Here is a tiny trained network, its code and every weight. The questions are about switching its units off for an input and a class, where a switched-off unit gives its printed mean instead of its output.

import numpy as np


def w(rows, s, z=0):
    codes = np.array(rows[::2]) - 128.0
    scale = np.full(codes.shape[1], s)
    scale[-1] = z or s
    return codes * scale


def norm(h):
    return h / np.sqrt((h * h).mean(-1, keepdims=True) + 1e-5)


def f(y):
    return np.maximum(y, 0)


def log_softmax(a):
    a = a - a.max(-1, keepdims=True)
    return a - np.log(np.exp(a).sum(-1, keepdims=True))


def net(x, mask):
    res = np.array(x, float).reshape(1, 6) / 4 @ E
    u = 0
    for l in range(2):
        y = f(norm(res) @ A[l][:, :-1].T + A[l][:, -1])
        res = res + np.where(mask[u : u + 15], y, B[l][:, -1]) @ B[l][:, :-1]
        u += 15
    return log_softmax(norm(res)[-1] @ U[:, :-1].T + U[:, -1])


A, B = {}, {}
E = w([
[158,10,101,91,30,109,39],'x0',
[132,131,124,127,129,129,130],'x1',
[163,135,210,3,125,179,155],'x2',
[128,129,129,128,131,135,124],'x3',
[125,51,64,114,164,176,215],'x4',
[44,173,52,89,38,164,152],'x5',
],0.0029)
A[0] = w([
[108,123,44,225,113,40,73,39],'L0N0',
[73,247,176,168,227,167,224,86],'L0N1',
[204,71,224,176,205,102,74,65],'L0N2',
[160,2,42,84,123,155,106,99],'L0N3',
[149,150,198,17,102,119,167,49],'L0N4',
[36,183,126,75,3,185,150,47],'L0N5',
[88,136,45,223,103,72,122,53],'L0N6',
[153,57,128,110,96,145,53,12],'L0N7',
[119,37,21,79,166,205,222,5],'L0N8',
[38,174,86,138,14,152,136,48],'L0N9',
[119,254,178,146,38,110,41,20],'L0N10',
[170,235,201,135,38,109,12,48],'L0N11',
[176,84,110,90,40,101,5,27],'L0N12',
[165,132,180,6,81,138,146,42],'L0N13',
[136,142,187,16,103,127,171,22],'L0N14',
],0.0044,0.0032)
B[0] = w([
[133,113,156,134,131,216,83,191],'L0N0',
[115,152,167,112,2,97,111,252],'L0N1',
[180,121,24,53,129,115,123,197],'L0N2',
[97,195,178,132,83,99,161,206],'L0N3',
[117,120,107,205,134,190,66,186],'L0N4',
[201,129,78,80,163,87,102,202],'L0N5',
[145,116,158,130,145,201,69,188],'L0N6',
[122,201,152,123,76,112,158,155],'L0N7',
[89,54,182,133,215,75,142,198],'L0N8',
[208,118,82,96,163,93,111,189],'L0N9',
[80,65,133,119,194,109,179,184],'L0N10',
[62,42,141,125,209,117,211,199],'L0N11',
[103,217,169,142,59,112,192,189],'L0N12',
[118,132,113,205,137,182,75,187],'L0N13',
[112,129,108,212,145,177,64,175],'L0N14',
],0.0062,0.0043)
A[1] = w([
[152,122,168,104,143,239,108,61],'L1N0',
[127,246,141,170,102,121,211,59],'L1N1',
[145,143,113,186,147,252,72,24],'L1N2',
[63,82,167,127,182,72,153,38],'L1N3',
[111,189,163,132,46,109,158,4],'L1N4',
[133,124,92,199,135,189,91,50],'L1N5',
[192,151,37,75,149,103,127,74],'L1N6',
[253,139,66,84,169,85,126,41],'L1N7',
[136,121,97,209,127,172,116,59],'L1N8',
[145,197,145,136,160,134,155,147],'L1N9',
[121,123,145,139,21,89,134,29],'L1N10',
[100,167,36,88,149,127,123,78],'L1N11',
[102,163,48,119,133,139,122,86],'L1N12',
[160,159,54,78,149,109,115,82],'L1N13',
[151,183,111,174,165,155,208,77],'L1N14',
],0.0053,0.0028)
B[1] = w([
[88,140,96,195,123,187,71,207],'L1N0',
[140,98,143,110,45,91,143,219],'L1N1',
[93,133,156,144,148,220,71,255],'L1N2',
[69,105,123,173,232,85,193,223],'L1N3',
[143,128,163,127,38,80,160,215],'L1N4',
[102,159,172,124,128,211,80,210],'L1N5',
[217,151,66,116,148,123,120,211],'L1N6',
[197,164,4,86,142,126,126,215],'L1N7',
[113,159,167,103,125,172,101,189],'L1N8',
[127,91,85,122,89,130,125,173],'L1N9',
[134,201,164,128,90,95,175,205],'L1N10',
[205,130,100,123,161,106,115,182],'L1N11',
[154,106,131,112,153,117,112,167],'L1N12',
[171,154,81,139,149,105,132,194],'L1N13',
[134,165,160,106,52,122,121,142],'L1N14',
],0.0048,0.0027)
U = w([
[118,166,173,128,9,84,165,247],'0',
[101,136,135,173,147,253,29,112],'1',
[224,143,23,94,167,97,117,89],'2',
[44,72,156,146,224,84,193,57],'3',
],0.011,0.0011)

Each question gives the input, the list of numbers given to net, and the class t.
The units are the neurons (one row each of A and B). Each row of codes is followed by its name. A weight is (code - 128) times the scale printed after its matrix; where a second scale follows, it is the last column's (A, B and U).
mask holds one flag per neuron, layer by layer. A switched-off neuron (its flag False) gives its mean, the last column of its row in B, instead of its output. The means were averaged over made-up inputs and are rounded, as every weight is.
A unit's drop is (log p(t) with every unit on - log p(t) with that unit switched off) / (log p(t) with every unit on - log p(t) with every unit switched off).
The circuit of an input: a set's keep is (log p(t) with only the set's units on - log p(t) with every unit switched off) / (log p(t) with every unit on - log p(t) with every unit switched off). Starting from the 12 units with the biggest drops (on a tie, the unit counted first), units are removed one at a time, each time the one whose removal leaves the highest keep (on an exact tie, the one counted first), for as long as the keep stays at least 0.8.
circuit, biggest first: the units of the circuit, biggest drop first
top k neurons: the k neurons with the biggest drops, biggest first
k most important neurons of layer l: the k neurons of layer l with the biggest drops, biggest first
drop when u is switched off: that unit's drop, to one decimal
input [-1,2,5,-7,5,0], class 1: 3 most important neurons of layer 0 -> L0N4, L0N14, L0N13
input [-3,-2,-1,-2,-2,-6], class 2: circuit, biggest first -> L0N2
input [0,-8,-4,8,5,-2], class 3: top 2 neurons -> L0N8, L0N4
input [-6,1,4,3,-6,7], class 2: top 4 neurons -> L0N5, L0N9, L0N3, L0N12
input [3,-7,-5,5,6,-2], class 3: top 2 neurons -> L0N8, L0N3
input [-6,1,-7,-5,7,-1], class 1: 2 most important neurons of layer 0 -> L0N6, L0N11
input [-2,6,-2,-2,3,0], class 3: top 4 neurons -> L0N8, L0N12, L0N3, L1N3
input [2,-4,-4,6,-6,2], class 3: 2 most important neurons of layer 0 -> L0N11, L0N10
input [-4,1,0,-8,1,6], class 2: 2 most important neurons of layer 0 -> L0N5, L0N9
input [-7,5,-3,4,5,-7], class 0: top 2 neurons -> L0N1, L0N5
input [6,2,-2,0,2,-5], class 0: top 2 neurons -> L0N3, L0N12
input [6,-4,-4,-3,7,3], class 3: top 3 neurons -> L0N8, L0N1, L1N3
input [8,0,2,-6,2,-7], class 0: top 2 neurons -> L0N12, L0N3
input [3,1,-3,1,-7,-4], class 3: circuit, biggest first -> L0N11
input [3,-7,6,-8,-5,6], class 1: top 4 neurons -> L0N13, L0N4, L0N14, L0N2
input [-3,-5,1,5,2,3], class 0: top 2 neurons -> L0N1, L0N2
input [7,-5,5,0,6,-2], class 0: top 2 neurons -> L0N3, L0N11
input [-3,4,0,8,1,-5], class 2: drop when L0N2 is switched off -> 3.0
input [-4,1,-6,8,-2,-8], class 2: drop when L0N13 is switched off -> 0.1
input [7,-4,0,3,-5,-5], class 0: most important neuron of layer 0 -> L0N12
input [1,-6,1,2,1,-3], class 2: drop when L0N2 is switched off -> 1.8
